Below is a small trained network, with its code and all its weights. Each question gives an input and a class and asks what happens when units are switched off, that is, made to give their printed mean instead of their output.

import numpy as np


def w(rows, s, z=0):
    codes = np.array(rows[::2]) - 128.0
    scale = np.full(codes.shape[1], s)
    scale[-1] = z or s
    return codes * scale


def norm(h):
    return h / np.sqrt((h * h).mean(-1, keepdims=True) + 1e-5)


def f(y):
    return np.maximum(y, 0)


def log_softmax(a):
    a = a - a.max(-1, keepdims=True)
    return a - np.log(np.exp(a).sum(-1, keepdims=True))


def net(x, mask):
    res = np.array(x, float).reshape(1, 3) / 4 @ E
    u = 0
    for l in range(2):
        y = f(norm(res) @ A[l][:, :-1].T + A[l][:, -1])
        res = res + np.where(mask[u : u + 4], y, B[l][:, -1]) @ B[l][:, :-1]
        u += 4
    return log_softmax(norm(res)[-1] @ U[:, :-1].T + U[:, -1])


A, B = {}, {}
E = w([
[217,172,82,112,137,253,121,176,126],'x0',
[161,154,104,66,30,205,122,158,207],'x1',
[117,109,152,74,155,189,221,88,97],'x2',
],0.0059)
A[0] = w([
[202,2,49,128,178,171,171,92,141,4],'0.n1',
[111,103,159,63,171,133,205,93,157,90],'0.n2',
[142,175,112,70,145,143,178,58,160,106],'0.n3',
[73,110,183,98,187,197,139,146,101,124],'0.n4',
],0.0049,0.0029)
B[0] = w([
[185,208,193,99,101,95,134,110,202,178],'0.n1',
[158,83,206,186,135,97,31,210,114,251],'0.n2',
[191,87,141,143,183,126,232,85,208,207],'0.n3',
[108,131,119,254,167,130,101,91,169,237],'0.n4',
],0.0066,0.0025)
A[1] = w([
[164,102,197,63,150,155,253,171,204,175],'1.n1',
[100,106,60,131,192,59,79,83,39,97],'1.n2',
[135,134,97,138,34,42,101,182,150,251],'1.n3',
[102,91,206,91,39,26,101,119,211,51],'1.n4',
],0.0063,0.0017)
B[1] = w([
[89,137,50,117,117,73,121,71,126,223],'1.n1',
[99,102,158,128,117,182,105,191,99,230],'1.n2',
[121,122,193,184,171,111,229,112,138,241],'1.n3',
[252,153,185,118,171,64,254,20,171,254],'1.n4',
],0.0088,0.0058)
U = w([
[43,157,99,91,45,90,50,155,73,1],'0',
[180,143,172,190,178,42,218,33,178,186],'1',
[99,100,92,65,75,98,84,165,68,20],'2',
[60,76,192,210,165,137,62,215,57,164],'3',
[149,177,2,76,76,159,142,80,185,136],'4',
[114,114,116,48,92,93,61,157,83,26],'5',
[174,196,119,163,101,206,107,239,143,120],'6',
],0.01,0.0061)

Each question gives the input, the list of numbers given to net, and the class t.
The units are the neurons (one row each of A and B). Each row of codes is followed by its name. A weight is (code - 128) times the scale printed after its matrix; where a second scale follows, it is the last column's (A, B and U).
mask holds one flag per neuron, layer by layer. A switched-off neuron (its flag False) gives its mean, the last column of its row in B, instead of its output. The means were averaged over made-up inputs and are rounded, as every weight is.
A unit's drop is (log p(t) with every unit on - log p(t) with that unit switched off) / (log p(t) with every unit on - log p(t) with every unit switched off).
The circuit of an input: a set's keep is (log p(t) with only the set's units on - log p(t) with every unit switched off) / (log p(t) with every unit on - log p(t) with every unit switched off). Starting from all 8 units, units are removed one at a time, each time the one whose removal leaves the highest keep (on an exact tie, the one counted first), for as long as the keep stays at least 0.8.
circuit, biggest first: the units of the circuit, biggest drop first
top k neurons: the k neurons with the biggest drops, biggest first
k most important neurons of layer l: the k neurons of layer l with the biggest drops, biggest first
drop of u: that unit's drop, to one decimal
input [3,-5,-6], class 3: circuit, biggest first => [1.n4]
input [3,5,3], class 4: circuit, biggest first => [1.n4, 1.n1]
input [7,-5,0], class 6: top 2 neurons => [1.n4, 1.n3]
input [3,1,-1], class 6: top 3 neurons => [1.n4, 0.n3, 0.n1]
input [-2,-3,6], class 3: top 2 neurons => [1.n4, 0.n2]
input [0,-4,-5], class 3: circuit, biggest first => [1.n2, 1.n4]
input [4,-2,-1], class 6: circuit, biggest first => [1.n4, 1.n3]
input [3,4,3], class 4: top 3 neurons => [1.n4, 1.n3, 1.n1]
input [-3,-5,2], class 3: top 2 neurons => [1.n4, 1.n2]
input [6,-2,-2], class 6: top 2 neurons => [1.n4, 1.n1]
input [3,1,1], class 4: top 2 neurons => [1.n4, 1.n3]
input [2,-1,-5], class 3: 2 most important neurons of layer 1 => [1.n4, 1.n1]
input [4,-1,-3], class 6: top 2 neurons => [1.n4, 1.n1]
input [4,4,-2], class 4: most important neuron of layer 0 => [0.n2]
input [1,5,4], class 4: 2 most important neurons of layer 1 => [1.n4, 1.n3]
input [3,-7,4], class 3: drop of 1.n4 => 0.5
input [6,-7,3], class 3: drop of 1.n3 => 0.2
input [5,5,2], class 4: drop of 0.n4 => 0.0
input [4,1,5], class 4: drop of 1.n3 => 0.5
